Below is a small trained network, with its code and all its weights. Each question gives an input and a class and asks what happens when units are switched off, that is, made to give their printed mean instead of their output.

import numpy as np


def w(rows, s, z=0):
    codes = np.array(rows[::2]) - 128.0
    scale = np.full(codes.shape[1], s)
    scale[-1] = z or s
    return codes * scale


def f(y):
    return np.maximum(y, 0)


def log_softmax(a):
    a = a - a.max(-1, keepdims=True)
    return a - np.log(np.exp(a).sum(-1, keepdims=True))


def net(x, mask):
    res = np.array(x, float).reshape(1, 4) / 4 @ E
    y = f(res @ A[0][:, :-1].T + A[0][:, -1])
    res = res + np.where(mask, y, B[0][:, -1]) @ B[0][:, :-1]
    return log_softmax(res[-1] @ U[:, :-1].T + U[:, -1])


A, B = {}, {}
E = w([
[175,55,97,157,119,139,72],'x0',
[160,84,83,117,107,157,252],'x1',
[206,191,62,148,206,150,153],'x2',
[91,156,92,112,180,208,120],'x3',
],0.013)
A[0] = w([
[118,172,88,152,187,202,157,170],'N0',
[86,205,156,65,147,55,74,156],'N1',
[128,166,101,88,161,163,141,139],'N2',
[159,99,56,166,148,164,80,129],'N3',
[201,87,70,166,132,116,140,170],'N4',
[96,250,168,163,136,153,122,253],'N5',
[143,155,181,153,104,86,90,140],'N6',
[134,153,129,134,112,150,148,107],'N7',
[178,53,68,177,142,116,145,204],'N8',
[187,85,135,139,72,101,103,102],'N9',
[149,131,113,143,82,97,164,150],'N10',
[109,22,122,88,65,140,116,187],'N11',
[111,84,147,99,117,166,97,128],'N12',
[168,168,100,109,163,187,116,169],'N13',
[113,135,99,165,161,170,182,164],'N14',
[97,130,159,113,96,172,132,116],'N15',
[106,119,204,166,127,78,107,143],'N16',
[171,70,146,149,88,79,175,141],'N17',
[66,58,113,102,51,121,122,138],'N18',
[154,112,105,165,123,145,108,118],'N19',
[103,133,199,128,76,59,92,192],'N20',
[82,235,137,135,176,130,138,193],'N21',
],0.013,0.0055)
B[0] = w([
[118,175,83,124,150,131,128,248],'N0',
[149,143,154,125,89,66,92,231],'N1',
[116,181,59,147,126,151,146,201],'N2',
[99,111,133,69,222,150,85,206],'N3',
[151,94,125,89,139,190,85,222],'N4',
[147,162,142,181,100,60,113,245],'N5',
[153,102,167,142,144,124,126,196],'N6',
[102,139,124,144,91,143,110,150],'N7',
[150,120,122,76,112,246,103,231],'N8',
[108,113,137,126,99,162,154,197],'N9',
[134,108,133,107,45,161,130,181],'N10',
[68,88,120,141,142,174,195,241],'N11',
[104,117,131,136,137,95,125,174],'N12',
[104,165,109,102,159,101,73,219],'N13',
[167,156,106,131,108,116,119,212],'N14',
[94,150,112,125,172,92,171,165],'N15',
[117,110,187,117,121,75,146,205],'N16',
[133,111,101,110,42,161,148,218],'N17',
[85,64,136,222,152,156,175,227],'N18',
[122,114,140,116,179,178,113,164],'N19',
[124,87,196,117,96,80,140,243],'N20',
[150,175,78,139,124,52,134,242],'N21',
],0.011,0.014)
U = w([
[112,206,70,153,147,71,110,234],'0',
[113,101,134,75,218,150,69,42],'1',
[160,90,140,92,71,165,126,187],'2',
[7,74,166,191,129,113,176,1],'3',
[166,108,199,135,105,47,87,165],'4',
],0.011,0.00083)

Each question gives the input, the list of numbers given to net, and the class t.
The units are the neurons (one row each of A and B). Each row of codes is followed by its name. A weight is (code - 128) times the scale printed after its matrix; where a second scale follows, it is the last column's (A, B and U).
mask holds one flag per neuron, in row order. A switched-off neuron (its flag False) gives its mean, the last column of its row in B, instead of its output. The means were averaged over made-up inputs and are rounded, as every weight is.
A unit's drop is (log p(t) with every unit on - log p(t) with that unit switched off) / (log p(t) with every unit on - log p(t) with every unit switched off).
The circuit of an input: a set's keep is (log p(t) with only the set's units on - log p(t) with every unit switched off) / (log p(t) with every unit on - log p(t) with every unit switched off). Starting from the 12 units with the biggest drops (on a tie, the unit counted first), units are removed one at a time, each time the one whose removal leaves the highest keep (on an exact tie, the one counted first), for as long as the keep stays at least 0.8.
units of the circuit, in order: the units of the circuit, biggest drop first
top k neurons: the k neurons with the biggest drops, biggest first
drop when u is switched off: that unit's drop, to one decimal
input [8,-4,-1,-2], class 3: top 2 neurons => (N11, N9)
input [1,-8,-7,4], class 4: units of the circuit, in order => (N1)
input [-5,7,-5,8], class 0: units of the circuit, in order => (N14, N20, N0)
input [-2,-1,-2,0], class 4: units of the circuit, in order => (N11, N2)
input [5,-7,-2,6], class 4: units of the circuit, in order => (N8, N1)
input [-1,-8,-8,-7], class 3: top 3 neurons => (N18, N11, N9)
input [-3,-1,0,0], class 4: units of the circuit, in order => (N0, N11)
input [-2,8,-3,-7], class 2: top 3 neurons => (N17, N10, N8)
input [8,3,-4,-7], class 3: top 2 neurons => (N18, N11)
input [2,0,6,2], class 1: top 3 neurons => (N3, N4, N8)
input [-8,-1,0,-1], class 4: top 2 neurons => (N1, N0)
input [1,1,-1,-6], class 2: top 2 neurons => (N17, N10)
input [-7,7,3,-3], class 0: drop when N2 is switched off => 0.4
input [-7,4,0,-7], class 2: units of the circuit, in order => (N17)
input [-2,-2,-3,-8], class 3: drop when N11 is switched off => 0.2
input [7,-1,-3,-6], class 3: drop when N11 is switched off => 0.3
